Each row has a class, written after it, and each block has its own classes.
[  22  262  241  -69  238   65  264 -152  332 -650  250 -413 -520  266
 -107  212  161    1 -198 -200  352 -105  114  186 -358  299  253  317
  106   -3 -178  350]  j559
[-141 -346   54 -123 -458  589  168  203  137 -192   90  119  501  219
  153 -475   37  155  176 -465  157   29  241  130   20  223  373 -382
  111 -158   75 -283]  j33
[ -63 -311   67  -29 -210  446  114  158  199 -190   47  203  458  153
  166 -258  237  -51  149 -232  320   -8  232  352  109  190  364 -165
  231 -174  -50 -268]  j314
[  99  429  198 -149  228  -50  277  -25  170 -508  261 -193 -640  336
 -157   57 -104    8 -214 -110  367  -97  103   74 -284  260  229  181
   -7  102 -222  330]  j33
[-405 -245   77   -1  495  156   61  -67 -301  119 -153  101  639  202
   12  189 -241 -593 -244 -158   69  476   32  139 -354  -62 -281  -51
  239 -209  202 -583]  j314
[-368 -262   73   11  483  325   98  -16 -261  140 -203   71  613  205
   41   88 -251 -523 -268 -182  134  422   -1  176 -376  -53 -221 -114
  205 -190  181 -612]  j930
[  10  328  196  -89  267   99  283 -119  278 -650  248 -370 -498  266
 -107  167  113   62 -215 -234  325 -102  154  189 -285  322  224  298
   46   60 -216  308]  j204
[ 230  229   95  -39  179  320  316 -216   74 -408   21 -319 -441  393
 -149  -69 -145   56 -284  -44  539 -154  -27  171 -336  469  283  348
   65   47 -289  185]  j204
[ -16  154  125  245  453 -112  142  -37  -17  -84 -226 -157  537   66
 -100   98 -266 -297  -86  -75  -62  303  -78  -90 -356  232 -140  -18
  250 -204  311 -218]  j320
[ 230  163  101  -33  215  255  296 -218  104 -373   33 -379 -489  354
 -144   25 -165   34 -304   11  482 -151  -72  211 -386  442  282  336
   64    5 -235  193]  j449
[-226 -188   81  251  380  131  172  -21   28   39 -178 -208  502  127
  -40  149 -233 -288 -231 -232  -56  425   21   68 -499  220 -419 -101
  199 -364  298 -418]  j314
[ 245  190   95  -17  219  378  298 -225   57 -344  -26 -335 -408  366
 -139  -89 -132   43 -293  -11  560 -159  -46  219 -304  463  250  321
   77   46 -293  153]  j559
[-397 -253   92   -9  460  191   60  -51 -259  119 -143   76  605  190
   13  165 -254 -563 -242 -180   83  447    5  154 -353  -58 -234  -91
  225 -229  223 -543]  j449
[ -35  164  110  223  482 -152   92  -45  -44  -47 -243 -135  456   65
 -125  141 -299 -359  -82  -73 -126  302 -124  -90 -387  227 -177  -37
  241 -162  343 -213]  j314
[  92  428  194 -123  289  -22  268  -27  205 -466  247 -219 -654  323
 -167   49  -88   12 -241  -95  363 -101   68  143 -290  256  218  174
   11   75 -196  322]  j33
[-193 -205   75  240  397  -17  112  -31   81   37 -178 -244  425  106
  -54  225 -296 -415 -236 -177  -88  414    1   15 -505  154 -404 -133
  201 -400  355 -363]  j559
[ 281 -360 -410  -67 -140  491   41  166   45  309 -417   56 -219   95
   55 -202 -143 -225   30   51   80  243  -16  234 -176   56   54 -205
  -61  277  456 -275]  j314
[ 217 -519 -316   77 -409  815  -44  144 -119  619 -565  173   20   73
  161 -427   70   38    2   22   69  155 -235  166   95  -69   79 -144
  -85  162  206 -492]  j930
[ 228  242  124  -52  235  266  340 -186   75 -396   39 -292 -472  385
 -161  -31 -209   19 -303  -18  509 -111  -16  230 -395  448  274  314
   56   51 -259  160]  j449
[ 107  486  215 -115  304  -42  292  -46  185 -496  250 -210 -677  354
 -193   53  -93   21 -223 -113  369 -112   90  120 -253  297  203  164
  -33   75 -229  375]  j434
[ -91  146   75  146  471 -116   88  -16  -96  -42 -205  -86  490   93
  -98  128 -262 -320  -66  -53 -143  308 -113  -62 -339  222 -150  -11
  248 -123  354 -278]  j314
[-123 -272   20 -128 -400  552  205  239  150 -212  114   78  375  273
  155 -425   88  207  170 -462   78   79  257  172   38  218  379 -354
  126 -155   89 -236]  j434
[ 118  405  198  -74  216   -3  272  -28  186 -471  220 -166 -595  305
 -140   39 -131   21 -271  -98  393 -125   66   68 -227  252  168  189
    1   69 -276  364]  j320
[  49  301  185  -84  328   38  253 -142  333 -609  242 -457 -637  259
 -119  252  102   32 -195 -136  270  -79  114  185 -380  286  197  332
   56   -2 -165  344]  j204
[ 184 -570 -287    4 -476  838  -33  116  -87  594 -553  220  -52  101
  184 -461   48   83  -14   37  143   93 -237  162  110  -98  135 -142
 -101  154  165 -510]  j930
[ 280 -355 -450  -62 -124  466   40  185   69  368 -385   35 -306   80
   45 -184 -144 -223  -12   88   64  235  -38  271 -138   10   45 -206
  -46  285  460 -280]  j314
[  43  280  166  -40  246  163  273 -148  277 -581  228 -374 -426  285
 -120  152   98   85 -206 -227  335 -107  122  124 -298  388  187  313
   52   23 -224  287]  j33
[ -97 -184  -41 -240 -299  556  198  149   54 -127  130  353  284  171
  130 -329  -43   43   33 -275  278  -77  199  359  216  245  277 -291
   88   96   -5 -236]  j314
[ -51  128  108  238  478  -36  153  -46  -51   -3 -256 -144  535   90
 -101   54 -260 -302 -102  -66  -65  308 -123   -7 -386  233 -163  -38
  245 -188  321 -302]  j33
[ 242 -592 -300   82 -472  899  -36  153 -119  662 -582  215   76   86
  193 -513   48  110    1  -22  106  119 -170  112  145  -61  113 -171
 -143  149  151 -575]  j449
[-177 -165  100  267  428   60  170  -64   82   77 -210 -196  435  128
  -52  170 -264 -385 -242 -171  -45  412   24   13 -441  185 -418 -103
  245 -417  281 -401]  j449
[-364 -278  111   42  491  269   54  -71 -243  142 -172   17  622  179
   27  132 -249 -535 -271 -141  100  465   27  167 -381  -46 -282  -46
  241 -267  172 -594]  j239
[ 188 -581 -264   58 -435  855  -56  127 -113  651 -526  196   -2  104
  192 -457  108   72    0   18   77  122 -212  198  127  -57  103 -131
  -85  123  156 -544]  j239
[ 250 -386 -466  -88 -167  458   64  195   96  341 -383   69 -305   76
   57 -186 -137 -272  -13   88  122  222  -42  218 -212  -30   72 -171
  -44  335  476 -294]  j33
[ -67  153   93  217  429  -82  182  -53  -55  -85 -247 -186  556   57
  -94  150 -317 -287  -95  -67  -59  302  -81  -57 -399  264 -228   54
  250 -193  326 -269]  j930
[  34  271  194  -45  274  177  280 -157  250 -593  188 -376 -446  293
  -89  164  134   63 -207 -205  364  -73  124  152 -289  332  190  330
   72    4 -249  283]  j204
[-218 -198   39  264  329    7  175    1   81    2 -152 -216  424  167
  -37  205 -280 -364 -256 -232 -111  440   14   30 -523  195 -413 -120
  217 -387  329 -349]  j434
[ 131  404  217 -131  282   38  315  -12  201 -485  252 -199 -647  319
 -128   21  -52   -2 -210 -100  415 -154  124  109 -314  265  254  137
  -22  118 -227  325]  j239
[ 100  371  186  -89  226   91  246  -76  195 -417  199 -169 -598  344
 -155    6  -44   83 -233 -112  384 -127   29   91 -299  311  192  213
   10   42 -233  301]  j239
[  49  293  179  -48  268   91  284 -125  279 -596  219 -385 -471  263
 -127  182  123   41 -179 -219  343  -74  138  149 -317  359  233  295
   65   63 -162  285]  j320
[ 248 -418 -428  -73 -116  505   42  184   49  357 -408  104 -225   97
   63 -187 -136 -309  -19   61  111  251  -76  227 -241    5   71 -218
  -41  277  453 -314]  j33
[-174 -346   16 -165 -475  619  214  202  142 -275   80  106  477  269
  166 -488    4  202  130 -484  155   59  238  147   26  221  391 -364
  145 -174   68 -244]  j434
[-126 -314   37 -180 -427  572  201  193  145 -285  101  119  410  256
  140 -455    9  165  135 -462  181   43  218  175  -14  256  431 -376
  132 -146   89 -198]  j320
[ 191 -566 -300   44 -482  836  -22  137  -80  644 -544  258  -40  109
  186 -442   46   38  -14   16   84  155 -207  132  102  -98   51 -121
  -85  131  168 -535]  j239
[-136 -314    7 -145 -455  554  170  195  142 -212   62   93  402  218
  154 -408   14  147  143 -463  108   28  191  134  -30  209  352 -339
   99 -144  117 -237]  j239
[ 288 -445 -266  -42 -288  467  -32  269  111  352 -330   18 -367   89
  123 -213  -60  -17   43   65  -78  165  -86   95    9  -59  140 -243
 -181  113  253 -282]  j559
[ -69 -275   69  -95 -247  411  108  139  169 -201   94  185  376  226
  119 -296  193  -75  159 -250  295   18  217  320   71  216  435 -154
  268 -197  -15 -222]  j239
[ 246 -368 -425  -53 -159  457  116  158   79  310 -417   46 -252  110
   34 -199 -234 -268  -53   65   93  291  -31  216 -250    9   23 -176
   -8  245  458 -313]  j434
[  39  280  215  -65  297   82  247 -141  275 -644  187 -363 -464  290
 -115  155   55   11 -197 -208  304  -79   91  163 -383  359  252  274
   78   29 -167  339]  j239
[-111 -259   66 -130 -348  508  170  167  143 -255   58   74  416  257
  118 -416  -18  134  179 -418  121   93  194  196  -34  266  364 -359
  156 -200  138 -181]  j204
[-109 -325   33  -88 -279  348   89  178  177 -226  107  198  428  179
  144 -230  188  -80  169 -278  298  -20  224  259   96  183  426 -153
  266 -181  -30 -232]  j314
[ -97 -333   47  -80 -246  403   91  156  183 -204   87  173  405  200
  128 -282  154  -57  148 -250  323   25  249  361   61  198  382 -164
  253 -188  -32 -263]  j559
[ -87 -185  -43 -195 -353  592  209  138   75 -144  113  333  330  184
  137 -354  -57   89   18 -298  316 -124  189  302  217  275  288 -220
   65   96  -49 -240]  j239
[-163 -336  -17 -180 -528  658  192  187   89 -193  103   99  507  237
  160 -479   88  275  158 -510  123   47  249  139   71  218  385 -344
  109 -162   97 -269]  j930
[ -77 -265   22  -90 -191  445   77  164  174 -199   89  185  347  210
  137 -278  240  -42  131 -223  280   11  196  369   91  201  384 -171
  254 -147  -22 -219]  j314
[ 259  268  134  -29  304  228  336 -183   92 -395   48 -324 -498  387
 -163  -10 -159   18 -298    2  474 -113  -16  270 -341  482  266  299
   86   14 -251  218]  j314
[ 193  178  127  -34  216  299  312 -188   77 -398   24 -336 -429  344
 -142  -46 -103   41 -306  -51  547 -164  -47  246 -345  457  293  312
   76   35 -293  149]  j559
[-350 -262   77   35  434  279   82  -46 -267  171 -160  113  657  172
   31  139 -270 -554 -276 -151  130  461   11  125 -355  -38 -279  -60
  269 -200  190 -590]  j449
[-214 -122   93  213  437  -28  153  -72   65   36 -183 -192  422  106
  -75  242 -339 -418 -206 -189  -61  417   10  -29 -470  156 -440 -132
  165 -364  345 -360]  j33
[ 215 -392 -459 -103 -163  528   43  186   86  334 -390   82 -273   94
   54 -226 -157 -226  -45   53  125  199  -61  199 -166  -34   79 -194
  -52  273  415 -312]  j449
[ 273 -365 -447  -35 -162  478   32  139   82  366 -411   60 -248  105
   42 -162 -144 -196  -30   89   92  249 -101  212 -165   18   36 -163
  -24  244  475 -234]  j930
[-118 -266  -18 -113 -381  497  146  208  148 -188   79  117  367  262
  115 -453   17  173  130 -441  106   70  183  162   21  224  365 -371
  161 -135  122 -176]  j320
[ -31 -318   50  -88 -222  349  100  166  187 -188   99  188  366  188
  119 -261  135 -118  122 -235  313   12  212  299   46  192  458 -211
  242 -184   -1 -215]  j33
[  13  276  223  -78  309  131  283 -144  315 -644  242 -421 -550  318
 -106  177  141   27 -190 -219  299  -54  137  193 -384  334  229  286
  101   -6 -196  325]  j239

A new block, with new classes.
[-108  -83 -100 -305  183   33  -64  114  244 -407  -37 -167 -298  114
  458 -368    1 -444  -28  307 -464  -62  195 -272   57 -232  140  -57
 -188 -287    2   18]  j277
[ 102  403  182  200  -48 -135 -158   14  -60   22 -114  265  -22 -140
 -237 -217   86  -39 -134   97  122   44 -175 -205 -200 -185  264    9
  -26 -106 -108  165]  j632
[ -71 -335  -90 -248  377  114  286  101  533 -162  195 -123 -259  115
  404 -135 -108  117   64   -7   82  146  348 -235  126  170  103    3
  -41  324  292 -273]  j532
[-184 -454   13   26  230   66  256  -20  673 -217  196 -153  100   17
  -71  318 -169  113   48 -336   15  -68   93   80  188  426 -238  -38
   97   88   70 -161]  j211
[ -63 -447 -311  165  205  115   73 -274 -219 -112   87   52 -296 -271
  763 -170   87  125  -41  302 -194 -159  172   39  156  122  119  277
  -84  444  172 -370]  j211
[ -48 -850 -344  -81  141   98  169 -209 -391 -343  386 -220 -234   30
  575  -86   24  304  -81  548  -18 -277  283  -49  122  -60 -164  448
 -195  402  239 -413]  j305
[  81  328  186  172   18 -146 -128   21  -52    0 -127  218  -11  -64
 -231 -250   55 -101 -115  121   74   40 -124 -214 -177 -187  292   46
  -46 -121 -100   80]  j502
[ 203 -305 -241  177  -37  -43  -85  -33   75   85 -258   92 -431 -445
  757 -146  167   28 -131  234 -287  -31 -311   11  179 -150  -83  124
 -195 -114   86  246]  j277
[-110  -84  -91  -53    9  124  162  137  -54 -167  263  158 -291    7
  623  -41   21  179  106  275   93 -256  218 -124  -42 -295  154   -8
 -115  220  139  116]  j288
[ 226 -266 -248  199  -11  -50  -49  -63   77   39 -242   81 -432 -428
  817 -139  186   44 -187  217 -312  -41 -289  -20  163 -175 -125  124
 -218  -76   96  240]  j305
[-161 -157   -2  -94 -110  154  190   62 -244 -116  353  103 -181  103
  531   38   83  110   70  268   89 -299  171  -21   15 -268   59   73
  -91  183  156  123]  j532
[  69  308  132  168  -35 -135 -151  -86 -102  -37 -173  290  -80 -171
    4 -255  108  -85 -110  185  103   25  -95 -178 -163 -161  248   57
  -55  -45 -114  122]  j632
[ 129  407  198  178   -1 -141 -161    6  -28   27 -157  221  -72 -101
 -149 -290   95  -62 -151  132   56   71 -164 -223 -202 -229  277   22
  -81 -105  -83  132]  j502
[-182 -291 -109  464  -32  -37 -177    4    2    7  -43  227 -149 -400
 -214  164  -55  414   49 -178  217 -189    9   56 -194  552  262   -8
  153   28  101  -42]  j28
[  39 -359  159 -197  277  182   75  221   -3 -101  154 -398 -214  506
 -446 -148 -162  -36 -169  399 -274 -179  327  -75  132 -314  349  197
 -256  -43   50 -307]  j532
[ -57 -707  -36 -293  397  211  108  197  374 -314  168 -381 -298  480
  132  -21 -242  -30  113    9 -368  -88  459  -17  267  125  194  101
 -426  315  277 -485]  j908
[ -72  -74  -54  -72  -59  176  190  101 -157 -137  304  132 -232  116
  568  -37   72  142   37  360  124 -298  139 -114  -29 -383  -32   54
 -167  189  132  118]  j502
[-160 -176 -278   88  225   15  -42 -143  -89 -276   12  -45 -103 -188
  294 -151  -31    2   76   47   21  -47  285  -85   35  503  137  191
   60  296  113 -450]  j211
[-288 -784  182  -37  140  -55   52  -61  113 -347  241 -244 -171  159
   -7  200  -39  125   -8  256  -80 -452  220  102  456   58  333   91
    1   30   83 -203]  j532
[  67 -538  166   34  240  160  152  121  405  -49   49 -254   77  296
 -420   99 -137  -27  -87  248 -289 -308   21  150  288 -193   34  180
 -193 -144 -127 -232]  j978
[  19 -394 -130  -94  142   81 -129   21  440 -227  -55  -46 -214 -113
  170   10  -41   86  161  318 -240 -139  -17  -14  246 -207  211 -167
   21  139  -46 -162]  j910
[  -4 -223  -75  450   -2  -79 -231  185   75  223 -292  209 -323 -417
  -43   35  -52  325   48 -197   99  -15  -85   67 -237  428  237  -25
   39 -143   -5  156]  j395
[ 234 -277 -285  184   -9  -42  -79  -29   93   81 -277  110 -449 -450
  852 -160  197  -12 -162  181 -322    2 -333  -30  148 -175 -141   82
 -225 -107   85  278]  j211
[ -10 -448 -288  432   -8 -118 -299  107   37   28 -144  121 -308 -557
  125  131  -16  457    1 -231   -3  -92  -70   50 -289  620  217   94
    0  115  141 -166]  j28
[-139 -492 -289  184  138   71  -63 -271   91 -136   49   57  -66 -431
  455  -66   14  235  185   38   72  -52  173   99  140  594   83  175
  120  439  140 -508]  j781
[ 220 -271 -265  181  -62  -41 -112  -29   62  120 -260  144 -421 -473
  752 -145  201   39 -160  213 -241   12 -363   -4  113 -133 -153  100
 -194 -114   82  257]  j277
[  24  -72 -223 -189  238  195  168  -29   93  -93  201 -111   -9 -114
  156 -351  -65 -126  163  295  -16  117  -23 -215  106 -186   34  113
  136  204  155 -457]  j978
[-117 -472 -191   33  103   48  -97 -214 -222 -122  -29 -209 -222  -95
  388 -219   54   12  106  298 -167  -70  256   28  215  258  263  225
    0  229  145 -363]  j502
[  61  346  178  164  -26  -95 -152    8  -88    8 -113  248  -38  -90
 -205 -282   78 -101 -127  150  136   70 -132 -226 -223 -162  259   47
  -57 -115  -90   81]  j978
[ -42 -511 -463   47  306  164  -61 -236 -295 -205   67 -247 -133  -72
  609 -189  -22  -70  153  -27 -174   -5  239   84  -16  442   88  190
  -32  372  210 -499]  j502
[ -11 -389 -258  128  151  -36  -81  -79  127 -162 -143  -22 -168 -201
  559 -130  -14  -85  108  -15 -235  -49  123   -1  140  352   54  113
  -80  110   77 -275]  j211
[ 153   61 -283   74  120  195  -39  -58 -256   37   21 -108 -194 -158
  240 -423   85  -99  -29  336 -178   27 -109 -120  122 -138   77  103
  -11   11  129    3]  j781
[-260 -233 -129  376    2  -24 -186  -74  -40   23  -11  322  -51 -474
 -175  -57  -30  231  -32 -134  207  -52 -105    1 -308  658  190   92
  141  -51  156 -220]  j910
[  40  311  172  209   -4 -165 -167   14  -20  -26 -149  275  -44 -150
 -196 -185   53  -70 -100   41  110   31 -120 -207 -192 -109  320  -13
  -29 -110 -106  112]  j632
[-102  -43  -37  -80  -92  101  134  117 -189 -124  283  143 -283   57
  607  -43  100  155    2  308   78 -254  142 -119  -59 -329  114   39
 -158  192  180  142]  j910
[ 236 -255 -237  193  -42  -30  -68  -47   15   82 -199  103 -422 -425
  758 -165  198   39 -196  236 -296  -57 -357   -1  137 -204 -150  150
 -225  -99  110  255]  j908
[ -92 -192  -47  -20   21  134  178  101  -94 -158  295   82 -274   64
  589   -2   12  219   81  273   39 -330  210  -79  -36 -312  122   51
 -143  230  151   41]  j908
[ -74  -47  -27 -131   18  136  203  100   -1 -178  263  130 -214  132
  593  -87   22   52   69  299   62 -220  172 -158  -15 -401   25   14
 -158  167  136   39]  j908
[-201 -191 -177  291  140   29   -3 -108  207 -161  -92   98 -258 -398
  486   60    9  187   -5  -28 -124 -205  310   29  184  494  254   86
  -36  277   72 -127]  j28
[-148   -4  -28  -70  -74  164  189   59 -123 -133  297  234 -239   74
  592  -55  107  182   40  366  182 -285  163 -139  -57 -357   22    1
 -122  201  149  143]  j632
[  61  310  159  168  -12 -101 -135  -28 -180   18  -72  241  -27  -96
 -155 -267   95  -71 -139  174  141   55 -135 -190 -217 -165  256   66
  -47  -51  -76   71]  j910
[  -5 -401 -306  -31  316  198  -96 -134  -99 -113  109 -120 -227 -186
  338 -436    2  -72   98  163 -105  106   -2  -14    7  301  117  178
  -30  254  271 -528]  j288
[ 225 -289 -271  226  -49  -39  -81  -55   29   79 -235  163 -422 -496
  799 -119  184  100 -139  236 -229  -49 -326    0  137 -183 -139  123
 -188  -22   74  215]  j28
[ 225 -247 -232  198  -60  -91  -87  -28  128   65 -282  110 -432 -484
  815  -91  192   32 -168  146 -295  -25 -358    2  156 -146 -143   65
 -193 -142   75  314]  j305
[ -53 -713   -8  -47  260  152   56  538  396  -89  282 -397 -136  221
 -681   29 -255  -16  155  -34 -334 -158  -15  -49  178  164  383  114
  -53 -185  231 -236]  j532
[  -8 -367 -221   -2  218   98 -171   25   60 -155  -65 -264 -174  -36
   87 -209  -91 -166  219 -128 -252   49   96   33   76  421  200    6
  -38   24  188 -291]  j305
[ 101  382  171  134  -29 -123 -182    7  -58   -8 -137  276  -81 -114
  -98 -273  118  -85 -136  128   72   63 -148 -209 -197 -194  273  -14
  -79  -69  -75  148]  j910
[-175 -643  123   35  294   56  249  105    0  115  185 -601 -246  391
  -29 -156   31 -109 -204  222 -442 -237  301  243  308  221  183  336
 -196 -298  158   50]  j908
[ -93 -177  -26  -92 -149  151  105  118 -243  -65  285  107 -201  111
  550    9   92  132   59  266   80 -258   90  -48  -78 -258   13   78
 -188  172  162   77]  j502
[  53 -187 -257   17  114   64 -205   34  -44  -93 -181  -90  -15  -83
  113  -90   19 -298  -20  -55 -307   21   11  -29   53  184  106   40
 -123  -89    6 -297]  j305
[ 199 -336 -271  195  -14  -59  -48  -45   67   48 -256  104 -438 -446
  871 -145  147   31 -126  192 -275  -35 -253    8  171 -112 -110  137
 -205  -80   92  239]  j288
[-160 -466 -173  502   -9  -72 -247   74  170   78 -169  301 -344 -634
   66   19  -71  336  188 -329  127  -22  -45  164 -173  769  280   48
   93  -18  164   46]  j395
[  57  348  245  167 -100 -111 -146  -66 -140   19 -165  267  -16  -50
 -112 -260  121 -140 -157  211   96   38 -144 -170 -168 -168  195   72
  -98 -156 -116  133]  j305
[ -63 -577 -163   79  148  152  -98  -67 -128 -126  -58 -273 -222 -125
  343 -159  -34 -161   94  192 -386 -212  189  174  240  353  271  299
 -141   64   61 -313]  j277
[  62  301  212  173   -3 -132 -122    7 -120   23 -111  220  -31  -88
 -201 -222   64  -80 -111  131   98   52 -131 -181 -176 -166  294   49
  -53  -98 -104   95]  j305
[ -98  -93   41  -99  -76  128  196   93  -30 -121  273   83 -176  138
  497   -1   22  117   63  264   46 -259  152  -90  -24 -314   49   47
 -159  189  137   26]  j978
[ 263 -287 -273  164  -46  -63  -99  -79    8   65 -271   75 -461 -420
  872 -143  223   48 -180  260 -292  -50 -332    6  174 -218 -163  116
 -224  -51   86  253]  j502
[  76  386  178  184  -19 -111 -161   -4  -66   15 -138  263  -43 -119
 -166 -281  102 -102 -153  145   90   65 -130 -208 -214 -157  236   38
  -80 -124 -115  139]  j211
[-154 -502  266  -83  132   36  236   -2   14 -284  142 -170 -235  214
  125  120  -23   83  -10  480 -146 -624  381  132  561 -191  163  202
 -235  141  -65  -41]  j288
[ -52 -308 -339   89  185  185   23  -49 -182 -107   38 -247 -165 -141
  368 -265  -59   30  159  298 -187  -71  292  -92   85  115  202  238
   12  176  112 -336]  j28
[ -83  -58    1 -142 -103  140  153  153 -116  -92  288   61 -181  183
  443  -16   70   77   30  242   61 -230  121 -106  -36 -367   -1   -3
 -163   78  151  116]  j978
[-134  -72  -85  -37  -26  129  122   74 -107 -165  238  210 -288   11
  666  -25   62  136  105  242  101 -252  193  -87  -68 -256  119  -36
 -119  244  142  108]  j28
[-224 -398 -123  490   47 -149 -120   96  375   29 -141  376 -170 -563
   49   73 -139  251  157 -262  211  -67  -89   28 -134  705  204   29
  107  -75  103 -120]  j211
[  16 -371  -66  -17   56  100  -42 -132  -48  -44   73 -315  -38  -70
  155 -104   63   24  139  103 -157  -66   77  162  307  228   46  201
   39  168  118 -282]  j908
[-156 -394 -191  421   23  -79 -294  210  184   29 -140  157 -219 -506
 -199  138 -117  358  132 -331   76 -105   -5   25 -196  664  404  -39
  100  -68  147 -157]  j28
[ -83 -178   19 -126  -54  165  158  108 -182  -85  276   53 -234  198
  564   12   60  115   63  287    8 -282  195  -27   15 -325   82   48
 -181  207  128   65]  j908
[ 222 -202 -228  177  -42  -52  -72  -60   70   86 -276  146 -440 -464
  794 -187  199    8 -166  285 -256  -23 -315  -32  143 -218 -111  111
 -193 -106   55  271]  j277
[  84  390  221  125  -30 -129 -168    6  -47   25 -147  241  -37  -78
 -186 -266  123 -111 -140  131   54   55 -126 -200 -176 -205  250   -1
  -51 -149 -115  144]  j908
[ 156 -385 -587  298  288  190 -325 -100 -211 -122  -20 -106 -368 -429
  370 -291   19  218 -163   68 -329  -34  -46  -40 -310  373  213  215
 -185  279  252 -446]  j502
[ -23 -113 -139  -25  -13   92  131  128  -38 -182  156  107 -340   -6
  730   27   60  231   62  336   16 -292  257 -105  -29 -344   61   22
 -199  250   63  135]  j305
[  40  328  217  154  -41 -150 -157   11  -90   15 -106  220  -12  -76
 -251 -227   91  -85 -124   87  112   52 -126 -178 -182 -122  281   39
  -28 -140  -89  111]  j632
[-193 -408   -3  567  -94  -99 -284  226  239  155 -162  393 -115 -602
 -414  219 -126  363   90 -319  241 -118 -210   96 -299  753  267   57
   70 -173   11  -55]  j532
